Each row is followed by its class number.
[  53  128   -7  -77   42 -104   47 -185  -24   10  -83  -98   74  214
   82  -51  182  435 -134  160  -53  -23  -48 -139  417   51   88  157
  -75  114   -1  215   40  184   90  -59] -> 8
[  39   43  130   69   66    0  142 -221  178   51  -93  -69  238  550
  -74 -301   95  -32 -103 -352  152   59   97 -129  194  -85 -111  326
  -52  -46  -70   48 -121   37   -1  157] -> 6
[-251  -14 -206  -43  228  245 -259  220  354  109 -325 -592  -27 -151
   94   42  -20  -60 -377   49 -147  116  161 -384 -143  359   73 -311
   -9  154 -396  185  183   96  -86   94] -> 9
[ 157 -131  325  144  -74   59  -18  -24  305  140  117  -11   28   27
  118  169  118   95   83  -36 -174   58   31  170  278  463 -495   86
    1  -45  -96 -367   95  -33   25  445] -> 1
[ 226  180   22   93   58  -83  -52   -5 -119  254  -40  143   -2   27
  198   -4   29   -9   57  104 -148 -205  -52 -214  214   63   75 -115
   50  119    8  117   32  145  121  146] -> 5
[ -39   -6   68  -32   47   77  -43 -196 -101   34  162  -87  -97   -8
  117  -78   56  217   49  132 -176 -268  100 -160 -158   89  -42   78
   15   71  162   -3   -4   40 -109   18] -> 10
[-457   20 -185   61   46 -141   48   -1  -22  -34  -33 -150  -58   43
   42   31  -31  -80 -276 -108  136 -175   19 -110  207 -116  158   26
 -151  -73 -133  258  150 -175    1 -200] -> 9
[-485   -1 -155  -35   89  -59   44  -15   81   22  139 -280  -77 -302
  121  104   -1  178 -322  -77   42  -41   30   20 -181  -87 -158  -93
   20 -180   66  -35  -28 -153  -27 -163] -> 5
[ -14  -53 -135  -26  160    6  158 -217  116  -19  -88  -73  121  344
  -77  -81    7  -68   66 -162  207   65  -39  -37  -12 -212   49  163
   -2  -62   42 -302 -284  -87  -56  -17] -> 1
[ -25  148  267   22  -24  147   13  171 -135  291   38   81   84  263
  -14   64  -46 -367  181 -127 -222  -85  154  103  -17   92 -228  -59
  293 -127    4  -92  -20  -93  232  306] -> 6
[-216    0   59   95  102   -8  -48   10 -105   71   72  -90  120  240
   47  -75   21 -271    1 -233  -17  -72  101  157   34  -65 -181  -90
  207 -257   82  -31  -98 -192  -58   41] -> 6
[ 443   -7  269 -198 -272  -65  -91  -70  -21  -88   43  269 -102 -208
    7  271   50  279  107  214  143  224    3  165  -27   80 -411   21
   91   17  122 -142  -52   -7   35  -89] -> 5
[  -8  -37    8   43  -40   11 -171   60 -146   37   61 -129  -64 -333
   83  -73  101  100  -83   50 -188  -78   12  -59   16  -21   28 -110
    4   90   -7  -41 -169  105  -79  -61] -> 3
[ 132  125  224   43  -66  -57   46  -66   35  -37 -252  -95  145  190
  -23 -143  188  106   12 -183  114   49   35   67  318   15  -29   88
   98  -52 -344  128 -131   13  -54  180] -> 10
[ 287  -33   38 -133  -40  -68  -62 -143  -37   -2   69   51 -268 -266
  147  120   21  274  178  252  -71 -205 -160  -87  -12  369  -84  -54
  159   95 -109   14  126  -52 -133   33] -> 8
[-186  123  101   14  -32   44   16 -232   87   73 -231  -96   81  222
   49  -12  212  268  -67   46   44    2   71 -101  270   60   64  148
   52  149 -233  128 -126   85   14   10] -> 3
[-377 -135 -251   44  168   20  -56 -131  -75   99  281 -405  164  369
  186 -184  -70 -194 -201   11 -198 -357  156  -92   29  -39  356   21
  -44  198  214  135   96  -50  -76 -182] -> 0
[ 423  175   10 -100   82   20  -31 -113   99  -70  -75  -87  -60  -16
  121  -62   80  201  -99  -84   -8  151   10  -98   -6  202 -225  -73
  241   46  -76   31   -2   75  -85   19] -> 11
[-108 -122   73  -15  -91   -7 -105  219  -68   25   94 -111   67 -216
  151  -35  -69 -417 -140 -297   50  -92   41  121 -208 -296  133   82
 -113 -179 -133   51   47 -263   81   16] -> 9
[ 437  271  213 -165   89  -63  139 -304  151   22   61   15  -40  147
  288   58   17  160  173   27   14 -154  114  -16   -5  252 -243   17
   99  -29  123  -14   74 -118  -37  309] -> 5
[ 232  232    7  -19   57   40   49 -338  162   59 -167 -182 -168  103
  -21   53  172  393  -27  273  105  187   99 -214  252  213 -311 -101
   86  -97 -215  -84 -165   85   18  229] -> 2
[ 407  290  -32   26  -73  -51  135 -203  -19  -69  -13  202   30  133
   81   10   52  119 -206 -381   75  254  123  -38  234 -262 -130  174
   16  -97   80    1 -110  -94   59  -11] -> 0
[-125 -168   -5   30  -41  -74  121 -148   95   38   57 -302   83  177
   99   -1  152   54 -140  139   71   -2   28  -88  310 -174  114  128
 -179   97 -101 -106 -120  -61  -13 -165] -> 12
[   1 -339  -52   14 -107  -62  -59   22   81   40  -92 -165  124   58
  -66  -47  -68 -206 -123 -162  222  -47 -111 -109   89 -129   35   26
   80 -218 -495  -77 -164 -123 -205   17] -> 2
[ 240  -38  -58 -320  -79 -137   42 -124   78   -1   30 -343 -162 -456
  211   76  -41  332 -325   64  121  -55   50 -295   17  148 -293 -338
  306  106  -54  -51 -117 -154 -316 -366] -> 1
[-332  181 -150   36  200  -27  -32 -181 -178   88 -124 -192    5  413
  177 -110   78  -59  -34  -62  154 -125   -4  -25   76   -9  134  -53
  136  -29  -49  151 -117 -173  -48 -119] -> 0
[ -99 -160  -73   32  -59 -124  -41   49  -91   -1   15    7  151  201
  -81 -110    7 -269 -141  -68  129  -25  -72   99  146 -331  134    9
  -41  -36   -2  249  126  -78  110 -255] -> 9
[-197  -52  -54 -147  -93   20    0  -85   43   24  -46 -137   29 -302
   -4  142   37  188  -66  162  -59    0  119 -118   61  -85  193    7
  -32  161  -13  100  -22   41 -103 -274] -> 6
[ -97 -338  140   38 -274  130  -71  145   12   90   19   -8   94   72
 -122  331  -46  202   68  284 -309  179  -10   64   14  -77   74  109
   77   80 -185 -298   -7   -6   14 -103] -> 8
[-358  -51   54  -22 -277  -23   43  146  150  171 -133 -233  -39   79
 -175  202  -17  -39  -94 -257 -192  143  168  134  152  -51 -154  185
   57 -272 -444  -61 -318 -163  102  313] -> 4
[  11  -75   26 -119 -142   79  -63  -51  -46  -34  -30  -98  -22 -164
   33 -115   13  -80 -129 -116    8 -146  105 -129 -222 -139  115  130
   57   17 -140    2 -164  -32 -141  -17] -> 11
[-100  -79   -4  -58  -45   -4  -50  -83  -97   27  -10 -204 -219 -344
  102   29   51  109  -92   67    4 -136   17 -249   30 -151  -18   12
   95  -95 -142    2 -251  -40 -110 -184] -> 2
[-217   11  -84  -62   74 -147 -154   74  -83  -57  -27 -227   57   51
  131 -152  213 -244 -202 -100  182  -29   48  -35  154 -122   79 -221
  101  -67 -103  165 -130 -148  -97 -222] -> 9
[-238  107 -149   45  135  -25   58  -85 -113   20  -69 -139 -105   11
  108 -196  142   33 -230  -99 -166 -313    1 -259  167 -218  -15  -42
  -45  -41   65  252 -169   63  -52  -36] -> 8
[ 376  -97   24 -189 -288   41  -15  297  428   24 -154 -296  152 -116
   98  176 -416 -375 -378 -470  307  324  258  -77 -227  151  215  124
  -15   -6 -563 -220   39 -316  -36  293] -> 3
[ 214 -188  113   73 -128  -67  133  -15  255   27  -46 -224  236  301
 -110   67  -22  263 -151  127  -85  123   -8   -7  373   35  -64   56
 -137  -64 -352 -139  -70   69   45  284] -> 7
[-140   69  -85   21 -169   -4  132   49  208  131 -106 -326   47  222
    1  141  -65   -1 -289   67 -115   57  244 -346  453   36  281   82
 -242  166 -442  115  116   30   19   92] -> 3
[-184 -236  -51 -154 -106  -68 -128  138  -82  131  147 -189  343  -70
  -93  145 -336 -296 -200 -301  132  -87  273   15 -307 -211  194   53
   22 -138   85 -241 -223 -316 -140 -243] -> 6
[ 457 -231  177  -48  -63  -30   -1   24  118  211  -43 -269  224  175
   44  118 -266  -22  -41 -136  -38  175   25   51   96   48  -82  101
  128   40   20 -265  -89 -107    6    1] -> 5
[   6 -241 -193   36   47 -180 -153   44  -69   14   61 -102   31  129
  150 -111  129  -21 -224   85  -84 -179 -294  -39  168  -85  130  -51
 -115  -31  -66  230  108   34   -7 -136] -> 7
[  71 -130  364  -10 -341  -31  217  222   41   23 -162 -237   91  237
 -143  -23   22 -148 -128  -17  -15  132  127  114  451 -182  -24  182
  -31 -116 -247    7    6  -49  143  127] -> 12
[ 321   11   -3  -83  -23  -58  -15 -105  100  -43   39 -201    3 -159
  281  -99  118  147 -228   36  -70 -127 -111  -41   79   25  211  110
  -55  223 -110  249  264   65   84  -49] -> 3
[ 218  169  -99 -100  228   68 -168 -270 -175  180  -33 -132   34   54
  322 -180  148   63   35  -24 -179 -227  -36 -108   -7  126   77 -175
  387  144   89  178  -30   -6  -82  -25] -> 8
[  62  114   24 -158  196    6  -20  -51  183 -171  142   73 -328  104
   73  -22  106  102  278   -5   60   18 -291  203 -339  758 -500 -169
  297 -204 -292  158  296 -185  -90  329] -> 3
[-448 -180 -242   22 -146 -144 -108  222   20  -49  -72 -212   27 -147
  -53   76  -33  -68 -453 -149  104   91   52 -109  133 -321   89  -56
 -260 -158 -304  150  -84 -118   12 -203] -> 4
[-108    8  121 -111   -1  -62 -165  274  -92  -33 -107   20 -246  -81
  215  110   95 -339  101 -108   27  -58  -21   41  169  154 -214 -178
  226 -168   22   30  -35 -151 -132  -92] -> 2
[ 343 -271  133   -2  -72  -48  -79   33 -102   70    0  146  152   63
  118  -86  -11 -118  -29   61   30 -172 -151 -112  145 -162  172  153
 -204  -22   57  -39   13   62  121  102] -> 7
[ -58   10   73   27   63  -89  -10 -123 -105  -13 -134  -32   67  457
  101 -187  206  148   51   -1   86  -20 -181   48  287 -144 -136   75
  -28  -17  -94   77 -252   29   53    7] -> 8
[-182  297  -64 -161   20   87   77 -302   89   35 -183 -218   47  116
  -12  -18  148  159  -81 -175  257  226  258 -190  172  -52  -49  121
   70   42 -312  -31 -337  -21  -69  -44] -> 11
[ 162 -214   14  -47 -180 -145   14  140  174  -27  -21  -55   51 -125
  -46   41 -126 -237 -192 -269  174   68    8   24   51 -228  -77   94
  -71 -148 -112  -61   18  -98  -74   -8] -> 5
[-292 -150   78  -41  -83   29  -70  136  -78  -18  184 -169   32 -160
   27  309  117 -242  -76   67  111   24  106  197  -43    5 -154  -85
  166 -216 -126 -263    0 -288  -76 -207] -> 12
[ 104    7  141  -18  252   -8  -31   29 -135   13  277   24  346  109
  427    6 -119 -350   91 -175  -72 -315  100  233  -50  342   61  -59
  -80   -1  473  -16   55 -177  -41  155] -> 4
[-213 -139  -60 -212  -37  191    8  -81  117   71  188 -371  118 -369
  266  339 -174   69 -305 -172   26  135  269   31 -314  198 -227 -173
  202 -176   -4 -372  -78 -434 -401 -112] -> 8
[-438   50  185 -104  -18   29  -14 -189 -207    7  241  189   82  483
   12  199   95 -131  304  -71  263   68  263  288  -19 -196 -431    3
  537 -435  189 -421 -205 -351  -97 -121] -> 0
[ 263  143 -187  -97  106    4   54 -186   97   29 -115   -9  -24  -55
  193  -33 -110  -33 -174 -217  241  126   98 -172  -62 -188   -2  -19
  -34    7  166   46    0 -109   -1 -108] -> 12
[  20 -108   24   23  -55   12   16 -109  -95   50   68 -187 -122 -206
   28  -60  150  184  -94  123 -212 -241  -41 -156   75    9  -84  -17
   97  -27 -128   39 -134   70 -112   44] -> 10
[ -74  189  -13 -110   59  151   70 -259  -26  106 -167 -211   16  187
  152 -125  131  -78   84   -5  204   17   97  -68  233  243   36   11
  108   68 -296   81  -86  -23  -90  217] -> 12
[ -43 -292 -150   44  -84  -81  -14  126   43  -74   34   29   86  -25
 -136  -21  -97 -164 -241 -317   30  102  -89   98    0 -295   20   70
   26 -226  -10  -92  -73 -135   12 -121] -> 11
[ -24  136  -38   28  137   56  -47 -165  -72   72  -48  -45 -196   18
  109 -203  109  128   33   38  -33 -203  -75 -239   21   90  -90   60
 -113   -5 -137  212  -45  134   58  232] -> 0
[-100  127   49   24  -69   45   22 -108 -123  -10   47  -81 -134   41
   65  -87  339   82   75  169 -257 -101  -30   33   48   38  -87   22
  108   18 -222  152 -149  126  -49  139] -> 4
[ 214  132  -26  -75   98 -198 -105 -261  114   20 -274 -172 -253    0
   72  -28  258  470   25   67    8   74  -91 -204  225  -36 -160   63
  209    7 -141   94 -318  112  -30 -144] -> 11
[   9  -37  -36   64   11   16   41  -64   51  167   13 -265   38   -4
    4   -5 -219  -59 -157 -158   59   17  110  -65   13   23  -73   -8
   72   10    2  -31  -11  -84 -123 -157] -> 2
[ 401  -63  165  -67 -383   44  158  147  100  -25 -141  136  206  -64
  -37   99 -123 -188 -326  -89   79  228  195 -131  357 -243  211  216
 -354  214   37  113  184   94  114  -95] -> 3
[  -8 -181  158   44   46 -176 -114 -238  -15  142   63 -136   -9  172
  147  -60   97  224  145  117  112  -67  -80   10  239   40 -169  100
  148  -15   65  -88 -168   -4 -100 -161] -> 3
[ 204   86 -178 -142  -24  -12  -16  306  134  -56   22 -333  -20 -245
   72 -155  -91 -497 -468 -579  266  294  220 -201   98  144 -249 -231
  126  -66 -298    7 -255 -106 -160   48] -> 12
[ 255 -268  -59 -144 -225  110  215   20  366   12  242 -242   91 -573
  -16  296 -121  226 -260   88 -252  165   43 -114  -91   57  167   84
  -61   50 -322 -184  170  -13  -76   61] -> 7
[ 381 -171  213    6 -158   24  107  115  160  -29 -113  132  290  118
  114  105 -120  -30 -176 -109  229  231  -95   23  104  -96   48  230
 -186  -31 -125 -218  168   -6  116  164] -> 5
[ 122   93  -67  -18  -47  -33   16 -156  -49  143 -144  -84  177   53
  -15   68  -66  125 -116  -38   28   75  153 -169  224   64  211   40
  -10   65  -47   -1 -126   -7 -150  -42] -> 6
[-287 -138   51   10   -1 -187 -109   88 -288  -12   67   65  155   53
 -134 -294  -20 -193  -47 -261  -45 -275   52   95   89 -457  182  132
 -182  -99  432  294   -6  -31   10 -325] -> 9
[-571    8  104  -96  213    5  -68 -139    8  -89   76 -399   66  334
   58  -86  322  105  196  131  134  -39   46  169  233  439 -179 -207
  365  -30 -286   -4 -181 -143 -192  -43] -> 0
[ -31 -256  -65  147   34  -85  -81   59 -127   79   13  118  178   91
  -42 -255  -27 -202   18  -58  -16 -262 -137   51  123 -174  219   22
 -117   27  195   29   40  122   -1    7] -> 12
[-165   91 -226   29  139  -10 -192  349 -190  152   96  -60  296  295
  173 -225 -168 -591 -120 -280  -47    9  100  110  -61   65  294 -362
   78  155  218  119  105  -63   -8  -76] -> 6
[-144 -152  -26  -34  -96 -110  -67  -25   21   -6   69 -123  127   29
  -59   11  -79   78 -149 -133  -13 -119  139   38  231   55  123   86
   31  -73  -39   93   86  -91  -26   11] -> 10
[ 329   75  -97 -100  -32    0   -1 -147  -91  -79 -167  262  -94 -215
  200    2  -54  100  -89  -75  150   63  -36 -179   64 -111   45   54
 -114   83  207  124   82   58  -43 -104] -> 4
[ 386  176  137   13  274  167   -8  -63  167  156  197 -121  -67  119
  246  135 -165  -75  282  -83  -85   -2  105   57 -376  899 -271  -93
  330  -99  -41 -435  129 -238 -161  569] -> 12
[-485 -149 -176   46  101   52  -72  -24   99  -96   80  -91  -51    3
  -22  -87   29 -257  -52 -278  125  -21  -28  140 -116   76  -45   86
  -64 -201 -152   62  -16 -175  -81   65] -> 11
[ 146   22  195  -24  144   33 -250   58  121   93   22  115  220  344
  235  -94 -126   68  266  -28  -97  -88   40  169 -215  566   92  -19
  143  195  179 -125  299   42  -50  285] -> 11
[-118  251   21 -105   77  -42  -88 -107 -124   -2  -76  392 -121  272
   73 -110  144   65  273  -23  108 -107 -142  142 -129  140   35  110
    1   80  184  143  215  -19  159   12] -> 11
[  36  223   -4  -41  181  -26  333 -114  -67  -99  209  -88 -103  -39
   82   92  126  110   57  -93 -123   46 -136  212 -152  153 -268  -11
  214 -286  110    9  -48 -212 -202  -71] -> 8
[ 169   90   16  -90  -44  111  -48 -226  120  -34 -250 -129 -111  -18
  122   29  207  222  -41   42  115  190  -42 -126   38  -27  -68  131
   61  -11 -457   74 -188  -16   21  143] -> 8
[ 317 -184  -50 -148    6   -4    8 -104 -180   56  -28   97  101 -222
  123  108 -209  201   -1  224  179  -12 -127 -187  -67  -79  266  -90
 -113   59  169  -66  125 -103   -3 -238] -> 10
[-403  184   49  -31   65  112  -59   39 -118   81  -62  226  107  392
  248  256   29 -202  221   44 -148 -117  117  263  -39   32  218  -15
  124  108  317   50  216 -149   40 -130] -> 7
[-154  602 -163   40  241   19  116 -397  -49  115 -106  -54 -325 -136
  176   12  113  469  -50   13 -188 -210  202 -328   44  177    2   33
  106  230  253  175  -41  138  -92  -76] -> 9
[ 159  141 -318 -173  123   -7 -134 -220  105    3 -171 -233 -146 -169
  185  155 -105  592 -243  169  -12  121   31 -425 -136   87   90 -124
   71  119 -169  -12 -220   63  -51  -38] -> 5
[ 355  295  -94 -177  -21   13  235 -343   74 -156  -88  -69 -120 -185
   45    6   41  321 -241 -114  107  155  175 -258  127 -105 -168   26
  147   41    4  106 -129   31 -160 -188] -> 11
[-216  239  -46    5  -36  -15  101  203  367  -54 -108 -262  -83  104
  -80  102  -17   65 -352 -402   33  306  278 -132  245  269 -348  128
  -90  -46 -339   20 -127   54  -26  193] -> 12
[-207  128  -70   32  176 -135   10  -87   11  161   -4 -321  -61 -140
   32  -19  205  235 -117   73  -31   22   36 -119  262  112 -154 -179
  -21   16   67  -51 -265   38  -65 -137] -> 9
